Below are the code and all the weights of a small trained network. Each question names an input and a target symbol and asks about switching units off, where a switched-off unit gives its printed mean instead of its output.

import numpy as np


def w(rows, s, z=0):
    codes = np.array(rows[::2]) - 128.0
    scale = np.full(codes.shape[1], s)
    scale[-1] = z or s
    return codes * scale


def f(y):
    return y / 2 * (1 + np.tanh(0.7978845608 * (y + 0.044715 * y**3)))


def softmax(a):
    e = np.exp(a - a.max(-1, keepdims=True))
    return e / e.sum(-1, keepdims=True)


def log_softmax(a):
    a = a - a.max(-1, keepdims=True)
    return a - np.log(np.exp(a).sum(-1, keepdims=True))


def net(x, mask):
    ids = ['ΘΞΣΨαβγδεζηλμπφ'.index(c) for c in x.split()]
    T = len(ids)
    res = E[ids] + P[:T]
    q, k, v = (res @ M[0].T for M in (Q, K, V))
    z = softmax(np.where(np.tri(T) > 0, q @ k.T / 4**0.5, -1e9)) @ v
    res = res + np.where(mask[0], z, O[0][:, -1]) @ O[0][:, :-1]
    y = f(res @ A[0][:, :-1].T + A[0][:, -1])
    res = res + np.where(mask[1:13], y, B[0][:, -1]) @ B[0][:, :-1]
    return log_softmax(res[-1] @ U[:, :-1].T + U[:, -1])


Q, K, V, O, A, B = {}, {}, {}, {}, {}, {}
E = w([
[157,125,82,128,131,107,176,116,171,85],'Θ',
[89,79,112,115,82,143,234,143,180,135],'Ξ',
[132,129,105,96,91,168,131,77,143,102],'Σ',
[117,106,155,93,50,127,168,93,124,97],'Ψ',
[176,86,173,134,72,110,130,111,150,129],'α',
[175,140,95,174,101,127,171,123,170,166],'β',
[129,145,90,150,107,176,107,126,192,175],'γ',
[60,119,111,99,97,157,152,111,170,112],'δ',
[168,194,155,128,134,151,138,25,122,106],'ε',
[121,138,182,115,87,146,184,135,137,207],'ζ',
[140,165,171,125,158,144,135,51,149,212],'η',
[121,78,145,85,84,104,56,148,58,250],'λ',
[119,221,169,147,101,50,142,124,121,117],'μ',
[89,182,135,110,160,107,67,116,166,136],'π',
[118,173,149,92,151,51,197,109,82,136],'φ',
],0.023)
P = w([
[151,99,163,156,140,147,140,194,112,101],'0',
[107,141,163,105,129,128,159,119,182,130],'1',
[123,139,145,100,131,101,158,120,191,164],'2',
[88,136,103,93,125,89,168,88,176,180],'3',
[66,119,86,129,98,83,158,94,188,214],'4',
[68,138,88,175,112,56,116,103,209,254],'5',
],0.0099)
Q[0] = w([
[95,129,82,170,154,59,107,122,130,105],'head 0',
[134,142,170,105,161,110,102,122,171,145],'head 0',
[158,105,129,122,146,131,95,212,64,87],'head 0',
[140,83,102,182,196,159,76,136,3,112],'head 0',
],0.011)
K[0] = w([
[158,71,101,97,61,209,190,142,146,139],'head 0',
[25,110,124,142,179,49,151,128,7,123],'head 0',
[161,97,156,199,193,239,213,141,111,40],'head 0',
[151,97,186,180,124,218,183,119,223,2],'head 0',
],0.0065)
V[0] = w([
[95,79,56,57,33,118,21,98,67,69],'head 0',
[126,78,187,75,125,118,187,129,61,159],'head 0',
[166,98,124,96,232,171,55,116,141,188],'head 0',
[243,143,65,117,86,254,151,110,136,167],'head 0',
],0.0092)
O[0] = w([
[179,41,53,80,174,163,136,202,113,35,70],'head 0',
[238,240,78,124,60,251,249,108,192,146,247],'head 0',
[233,141,147,11,180,2,76,185,215,167,202],'head 0',
[65,53,242,208,66,80,79,206,212,28,98],'head 0',
],0.0077,0.011)
A[0] = w([
[169,163,94,122,121,119,145,157,199,84,169],'neuron 0',
[94,79,125,190,168,82,139,97,132,2,254],'neuron 1',
[83,109,167,133,93,119,100,100,95,162,143],'neuron 2',
[128,150,124,121,174,118,155,101,167,83,174],'neuron 3',
[121,107,62,78,178,133,62,94,145,157,89],'neuron 4',
[81,156,114,140,103,136,115,84,192,147,182],'neuron 5',
[116,111,113,159,163,140,228,125,101,115,156],'neuron 6',
[53,148,152,233,139,99,153,92,103,89,102],'neuron 7',
[163,109,129,72,128,96,81,127,105,144,155],'neuron 8',
[184,140,161,79,114,54,149,158,154,141,156],'neuron 9',
[158,189,129,159,150,194,141,155,134,153,172],'neuron 10',
[106,135,195,231,78,124,165,112,146,123,153],'neuron 11',
],0.0098,0.0046)
B[0] = w([
[86,131,196,129,98,108,118,107,66,231,201],'neuron 0',
[136,81,95,254,172,103,163,70,77,97,133],'neuron 1',
[114,118,151,129,80,127,62,179,82,87,170],'neuron 2',
[121,123,163,132,89,161,107,158,85,97,164],'neuron 3',
[145,124,140,100,157,116,102,77,155,111,166],'neuron 4',
[109,161,193,124,128,72,129,142,86,62,228],'neuron 5',
[129,119,108,138,115,165,100,99,152,85,164],'neuron 6',
[113,108,111,89,216,242,127,217,130,206,140],'neuron 7',
[129,142,98,111,115,186,148,142,101,123,167],'neuron 8',
[69,115,101,156,151,161,74,87,136,119,253],'neuron 9',
[78,87,94,75,125,64,61,154,96,76,229],'neuron 10',
[206,125,73,126,143,119,169,161,164,137,204],'neuron 11',
],0.0088,0.021)
U = w([
[128,121,97,180,181,98,126,81,140,157,139],'Θ',
[69,176,105,100,162,177,123,144,255,103,8],'Ξ',
[121,45,162,154,105,90,105,54,92,75,176],'Σ',
[123,131,128,164,75,195,62,62,186,55,102],'Ψ',
[219,107,164,128,97,104,149,93,138,129,169],'α',
[137,150,139,145,171,112,129,158,131,158,7],'β',
[41,55,118,114,148,54,80,177,115,53,130],'γ',
[20,92,168,122,132,158,108,103,157,56,164],'δ',
[149,125,252,144,164,168,125,120,71,105,231],'ε',
[161,132,176,39,100,74,153,226,114,89,23],'ζ',
[153,157,240,136,94,47,123,108,157,165,187],'η',
[152,150,88,114,102,184,77,71,255,195,39],'λ',
[46,84,226,98,66,193,46,179,1,152,199],'μ',
[50,96,117,77,242,133,118,11,225,172,162],'π',
[113,189,26,111,99,59,134,81,105,109,79],'φ',
],0.0055,0.0019)

Each question gives the input, a string of symbols that net reads in full, and the target symbol t.
The units are the heads (4 rows each of Q, K, V and O) and the neurons (one row each of A and B). Each row of codes is followed by its name. A weight is (code - 128) times the scale printed after its matrix; where a second scale follows, it is the last column's (O, A, B and U).
mask holds one flag per unit, heads first, then neurons. A switched-off unit (its flag False) gives its mean, the last column of its rows in O or B, instead of its output. The means were averaged over made-up inputs and are rounded, as every weight is.
A unit's drop is (log p(t) with every unit on - log p(t) with that unit switched off) / (log p(t) with every unit on - log p(t) with every unit switched off).
The circuit of an input: a set's keep is (log p(t) with only the set's units on - log p(t) with every unit switched off) / (log p(t) with every unit on - log p(t) with every unit switched off). Starting from the 12 units with the biggest drops (on a tie, the unit counted first), units are removed one at a time, each time the one whose removal leaves the highest keep (on an exact tie, the one counted first), for as long as the keep stays at least 0.8.
circuit, biggest first: the units of the circuit, biggest drop first
top k neurons: the k neurons with the biggest drops, biggest first
input Ξ λ γ, target μ: circuit, biggest first => [neuron 0; neuron 11]
input η Ξ γ Θ Ξ, target γ: circuit, biggest first => [head 0]
input ε η ζ η α Ψ, target η: circuit, biggest first => [neuron 10; head 0]
input η δ π, target π: circuit, biggest first => [head 0; neuron 4]
input ζ η γ, target η: circuit, biggest first => [head 0; neuron 5]
input φ φ Ψ δ, target φ: circuit, biggest first => [head 0; neuron 9]
input η γ Ξ, target η: circuit, biggest first => [head 0; neuron 10]
input η Ξ λ η α, target μ: top 3 neurons => [neuron 0; neuron 11; neuron 4]
input λ Ψ λ η η μ, target μ: circuit, biggest first => [head 0; neuron 0; neuron 11]
input γ φ η φ Ξ, target φ: circuit, biggest first => [head 0; neuron 10]
input η Θ λ π φ, target μ: top 4 neurons => [neuron 0; neuron 3; neuron 11; neuron 4]
input η Ψ β η ζ γ, target η: circuit, biggest first => [neuron 9; head 0]
input π γ Σ η λ ε, target μ: top 4 neurons => [neuron 0; neuron 3; neuron 11; neuron 10]
input ε η ε, target η: top neuron => [neuron 5]
input Ψ β Ξ ζ, target ζ: top 3 neurons => [neuron 11; neuron 9; neuron 5]
input φ η η, target φ: top 2 neurons => [neuron 10; neuron 0]
input η λ η μ η β, target μ: top 3 neurons => [neuron 0; neuron 11; neuron 10]
input Ψ η η Θ λ δ, target μ: top 2 neurons => [neuron 0; neuron 11]
input η Ξ Ψ η η Σ, target η: top 2 neurons => [neuron 10; neuron 5]
input γ β λ λ, target λ: top 3 neurons => [neuron 5; neuron 10; neuron 0]
